grid =
-25	14	-13	-5	-30	13	14	-9	8	29
-25	21	-1	-2	-13	33	-4	-13	26	44
-24	13	-12	-6	-30	15	11	-11	5	31
-24	14	-12	-7	-30	16	10	-11	6	32
-25	21	-2	-1	-12	32	-3	-12	28	43
-26	21	-3	0	-12	30	-1	-11	27	41
-22	15	-10	-8	-31	19	6	-13	6	37
-25	21	-2	-1	-13	32	-3	-12	28	44
grid[0, 0] = -25
grid[:, 2] = [-13, -1, -12, -12, -2, -3, -10, -2]
grid[7, 6] = -3
grid[6, 7] = -13
grid[:, 9] = [29, 44, 31, 32, 43, 41, 37, 44]
grid[:, 3] = [-5, -2, -6, -7, -1, 0, -8, -1]
grid[1, 8] = 26
grid[3] = [-24, 14, -12, -7, -30, 16, 10, -11, 6, 32]
grid[3, 8] = 6
grid[7, 8] = 28
grid[6, 0] = -22
grid[1, 4] = -13
grid[3, 7] = -11
grid[1, 9] = 44
grid[6, 4] = -31
grid[5, 0] = -26
grid[2, 9] = 31
grid[6, 2] = -10
grid[4, 2] = -2
grid[1, 2] = -1
grid[5, 1] = 21
grid[2, 6] = 11
grid[4] = [-25, 21, -2, -1, -12, 32, -3, -12, 28, 43]
grid[4, 7] = -12
grid[:, 1] = [14, 21, 13, 14, 21, 21, 15, 21]
grid[0, 7] = -9
grid[7, 2] = -2
grid[7, 7] = -12
grid[2, 3] = -6

x =
[[   8 -430 -632 -777 -352   97 -559  251 -472  116  589  344 -318 -353]
 [-245 -195   35 -485 -154 -245  340 -558 -451 -909  194  538   66   35]]
x[0,0] -> 8
x[1,12] -> 66
x[1,1] -> -195
x[0,4] -> -352
x[0,8] -> -472
x[0,3] -> -777
x[0,6] -> -559
x[1,6] -> 340
x[0,13] -> -353
x[:, 4] -> [-352, -154]

arr =
[[-14.6 -20.9  -2.0   7.8   4.4  -4.6 -11.5  11.6  -0.5 -23.1  12.6  -2.6
    8.9   5.2   7.5]
 [  0.2  -8.0   6.8   1.5  18.2  -8.4  -5.0 -11.2   2.0 -12.1  -8.6   6.5
   -6.1  -8.5 -16.4]
 [ 12.3  -0.9  -6.0   2.6  -0.1 -12.5 -13.7 -10.3  21.0  -3.1  -5.0  17.6
   -0.2  -2.7   1.8]
 [ 17.3  -0.1  -2.5   4.0  14.0  -9.5 -12.0 -10.9  24.8  -4.8 -10.1  24.7
   -4.6  -7.4  -5.7]
 [  7.5   7.1   6.5 -12.1   9.5   5.9   5.0  -5.4   2.5  10.2 -16.4   8.5
  -15.5   5.9   2.1]
 [  7.6   1.1   0.1   3.9  -9.4 -12.8 -10.9 -11.1  13.3   2.1  -2.3   9.4
    3.8  -3.3   1.6]
 [  1.5   3.1 -12.6  14.6 -19.9  -0.4  -1.7  12.4   6.5   2.7  21.4  -4.4
   21.3  -0.1   9.3]
 [-15.9 -13.5  -6.5  26.5 -27.1 -15.6  -9.9   5.6  -7.8 -13.8  25.9 -20.8
   30.1 -18.7 -14.9]
 [ -5.2  -4.7 -14.2 -12.1  10.0 -13.5  11.3 -19.1  -5.9  -9.9  -0.4  -7.3
   -3.9  15.3  -8.2]
 [-23.4 -17.7  24.3   0.5 -10.1 -15.8 -11.8 -12.1 -22.0 -11.8  -5.1 -16.3
   -1.0  -9.4  -9.9]
 [  6.9   4.8  12.9 -12.3  18.8   6.4   4.5  -6.4   2.0   6.8 -18.7  11.6
  -18.2   6.0   0.6]
 [ -2.4  -3.0   6.5  -4.6   8.3   9.3  -2.8   6.3  -4.4  -1.7 -10.0   1.7
  -11.2  -5.9  -2.1]
 [ 15.9  15.2 -14.0  10.3   5.3  15.2  13.8  16.2  10.2  10.3   9.5   6.0
    6.5  -7.7  -5.2]]
arr[-13][0] = -14.6
arr[2] = [12.3, -0.9, -6.0, 2.6, -0.1, -12.5, -13.7, -10.3, 21.0, -3.1, -5.0, 17.6, -0.2, -2.7, 1.8]
arr[-10][-6] = -4.8
arr[-8][1] = 1.1
arr[-13][-12] = 7.8
arr[12][-3] = 6.5
arr[4][10] = -16.4
arr[-10][-5] = -10.1
arr[:, 11] = [-2.6, 6.5, 17.6, 24.7, 8.5, 9.4, -4.4, -20.8, -7.3, -16.3, 11.6, 1.7, 6.0]
arr[6] = [1.5, 3.1, -12.6, 14.6, -19.9, -0.4, -1.7, 12.4, 6.5, 2.7, 21.4, -4.4, 21.3, -0.1, 9.3]
arr[-9][-8] = -5.4
arr[:, 2] = [-2.0, 6.8, -6.0, -2.5, 6.5, 0.1, -12.6, -6.5, -14.2, 24.3, 12.9, 6.5, -14.0]
arr[1][11] = 6.5
arr[8] = [-5.2, -4.7, -14.2, -12.1, 10.0, -13.5, 11.3, -19.1, -5.9, -9.9, -0.4, -7.3, -3.9, 15.3, -8.2]
arr[:, 10] = [12.6, -8.6, -5.0, -10.1, -16.4, -2.3, 21.4, 25.9, -0.4, -5.1, -18.7, -10.0, 9.5]
arr[8][-12] = -12.1
arr[7][-13] = -6.5
arr[10] = [6.9, 4.8, 12.9, -12.3, 18.8, 6.4, 4.5, -6.4, 2.0, 6.8, -18.7, 11.6, -18.2, 6.0, 0.6]
arr[-10][6] = -12.0
arr[0][-11] = 4.4
arr[-2][-9] = -2.8
arr[10][-2] = 6.0
arr[5][-2] = -3.3
arr[5][14] = 1.6
arr[12] = [15.9, 15.2, -14.0, 10.3, 5.3, 15.2, 13.8, 16.2, 10.2, 10.3, 9.5, 6.0, 6.5, -7.7, -5.2]
arr[:, -7] = [-0.5, 2.0, 21.0, 24.8, 2.5, 13.3, 6.5, -7.8, -5.9, -22.0, 2.0, -4.4, 10.2]
arr[-12] = [0.2, -8.0, 6.8, 1.5, 18.2, -8.4, -5.0, -11.2, 2.0, -12.1, -8.6, 6.5, -6.1, -8.5, -16.4]
arr[-9][14] = 2.1
arr[6][-6] = 2.7
arr[9][-9] = -11.8
arr[-1][-13] = -14.0
arr[-5][-3] = -3.9
